Below are the code and all the weights of a small trained network. Each question names an input and a class and asks about switching units off, where a switched-off unit gives its printed mean instead of its output.

import numpy as np


def w(rows, s, z=0):
    codes = np.array(rows[::2]) - 128.0
    scale = np.full(codes.shape[1], s)
    scale[-1] = z or s
    return codes * scale


def norm(h):
    return h / np.sqrt((h * h).mean(-1, keepdims=True) + 1e-5)


def f(y):
    return y / 2 * (1 + np.tanh(0.7978845608 * (y + 0.044715 * y**3)))


def log_softmax(a):
    a = a - a.max(-1, keepdims=True)
    return a - np.log(np.exp(a).sum(-1, keepdims=True))


def net(x, mask):
    res = np.array(x, float).reshape(1, 4) / 4 @ E
    u = 0
    for l in range(4):
        y = f(norm(res) @ A[l][:, :-1].T + A[l][:, -1])
        res = res + np.where(mask[u : u + 4], y, B[l][:, -1]) @ B[l][:, :-1]
        u += 4
    return log_softmax(norm(res)[-1] @ U[:, :-1].T + U[:, -1])


A, B = {}, {}
E = w([
[140,166,212,133,10],'x0',
[54,84,3,222,99],'x1',
[195,11,84,104,15],'x2',
[131,224,30,161,107],'x3',
],0.0068)
A[0] = w([
[59,191,92,129,212,57],'0.n1',
[37,34,172,201,97,3],'0.n2',
[155,163,220,116,42,74],'0.n3',
[252,132,153,7,163,96],'0.n4',
],0.015,0.0044)
B[0] = w([
[186,221,186,144,169,234],'0.n1',
[167,176,118,7,150,178],'0.n2',
[75,194,183,170,70,218],'0.n3',
[165,8,126,146,93,255],'0.n4',
],0.018,0.0088)
A[1] = w([
[77,9,126,53,198,15],'1.n1',
[112,98,42,65,223,152],'1.n2',
[166,19,165,57,155,79],'1.n3',
[230,58,163,132,164,251],'1.n4',
],0.014,0.0021)
B[1] = w([
[151,195,246,177,123,191],'1.n1',
[86,185,56,165,228,174],'1.n2',
[17,20,167,47,86,243],'1.n3',
[65,52,153,206,129,254],'1.n4',
],0.012,0.0075)
A[2] = w([
[123,133,191,80,67,156],'2.n1',
[140,198,122,141,131,254],'2.n2',
[78,138,100,67,117,190],'2.n3',
[158,89,134,6,134,121],'2.n4',
],0.02,0.0016)
B[2] = w([
[52,160,112,151,130,250],'2.n1',
[128,71,106,144,95,254],'2.n2',
[137,184,85,127,167,162],'2.n3',
[89,155,64,4,87,183],'2.n4',
],0.018,0.0088)
A[3] = w([
[223,174,42,191,57,190],'3.n1',
[99,254,231,192,123,254],'3.n2',
[180,143,64,112,192,47],'3.n3',
[214,179,185,187,220,31],'3.n4',
],0.013,0.0012)
B[3] = w([
[190,73,74,118,176,181],'3.n1',
[227,209,133,138,78,248],'3.n2',
[117,86,197,191,86,151],'3.n3',
[202,79,193,5,216,199],'3.n4',
],0.015,0.013)
U = w([
[66,38,147,147,116,190],'0',
[225,139,152,126,195,154],'1',
[166,60,39,167,180,76],'2',
[140,171,163,175,80,152],'3',
[88,134,74,66,154,122],'4',
[93,118,131,163,253,2],'5',
],0.021,0.0059)

Each question gives the input, the list of numbers given to net, and the class t.
The units are the neurons (one row each of A and B). Each row of codes is followed by its name. A weight is (code - 128) times the scale printed after its matrix; where a second scale follows, it is the last column's (A, B and U).
mask holds one flag per neuron, layer by layer. A switched-off neuron (its flag False) gives its mean, the last column of its row in B, instead of its output. The means were averaged over made-up inputs and are rounded, as every weight is.
A unit's drop is (log p(t) with every unit on - log p(t) with that unit switched off) / (log p(t) with every unit on - log p(t) with every unit switched off).
The circuit of an input: a set's keep is (log p(t) with only the set's units on - log p(t) with every unit switched off) / (log p(t) with every unit on - log p(t) with every unit switched off). Starting from the 12 units with the biggest drops (on a tie, the unit counted first), units are removed one at a time, each time the one whose removal leaves the highest keep (on an exact tie, the one counted first), for as long as the keep stays at least 0.8.
circuit, biggest first: the units of the circuit, biggest drop first
most important unit: the unit with the biggest drop
k most important neurons: the k neurons with the biggest drops, biggest first
top k neurons in layer l: the k neurons of layer l with the biggest drops, biggest first
drop when u is switched off: that unit's drop, to one decimal
input [1,3,4,3], class 2: 2 most important neurons	[0.n4, 1.n3]
input [-6,2,-2,-7], class 5: circuit, biggest first	[1.n2, 0.n3]
input [6,4,-2,-6], class 4: circuit, biggest first	[0.n2, 2.n4]
input [2,2,6,0], class 4: most important unit	0.n4
input [-8,5,7,-5], class 5: circuit, biggest first	[1.n2, 0.n4]
input [-7,2,5,-6], class 5: circuit, biggest first	[1.n2, 0.n4, 0.n3]
input [-4,4,1,2], class 2: 4 most important neurons	[0.n4, 2.n2, 1.n3, 3.n2]
input [4,2,-3,8], class 1: 4 most important neurons	[0.n1, 2.n4, 0.n4, 1.n3]
input [6,4,4,6], class 2: 4 most important neurons	[1.n3, 3.n1, 1.n1, 1.n4]
input [-4,3,-1,-8], class 4: 2 most important neurons	[0.n2, 2.n4]
input [-2,8,5,0], class 4: 2 most important neurons	[0.n2, 0.n1]
input [-1,1,6,-2], class 4: 3 most important neurons	[1.n3, 0.n2, 0.n4]
input [5,8,7,5], class 2: circuit, biggest first	[1.n3, 3.n1]
input [-8,0,1,-3], class 0: circuit, biggest first	[1.n3]
input [4,3,-8,-4], class 1: 3 most important neurons	[0.n1, 1.n3, 3.n4]
input [-7,8,-1,-7], class 5: top 2 neurons in layer 3	[3.n2, 3.n3]
input [4,-8,-1,-3], class 0: 2 most important neurons	[0.n4, 0.n1]
input [6,5,-6,3], class 1: top 2 neurons in layer 0	[0.n1, 0.n3]
input [-2,1,2,-1], class 5: top 2 neurons in layer 3	[3.n2, 3.n3]
input [-8,6,-4,4], class 1: circuit, biggest first	[0.n1]
input [5,4,3,4], class 2: 4 most important neurons	[1.n3, 1.n4, 1.n1, 3.n1]
input [7,7,-3,4], class 2: 2 most important neurons	[1.n3, 0.n3]
input [3,2,-5,5], class 1: drop when 0.n1 is switched off	1.4
input [3,6,-7,2], class 1: drop when 0.n1 is switched off	1.0
input [-5,4,1,-3], class 5: drop when 1.n3 is switched off	0.0
input [-8,4,8,-5], class 5: drop when 1.n1 is switched off	0.4
input [-1,2,5,5], class 2: most important unit	0.n4
input [-5,8,-5,-6], class 1: top 2 neurons in layer 0	[0.n1, 0.n4]
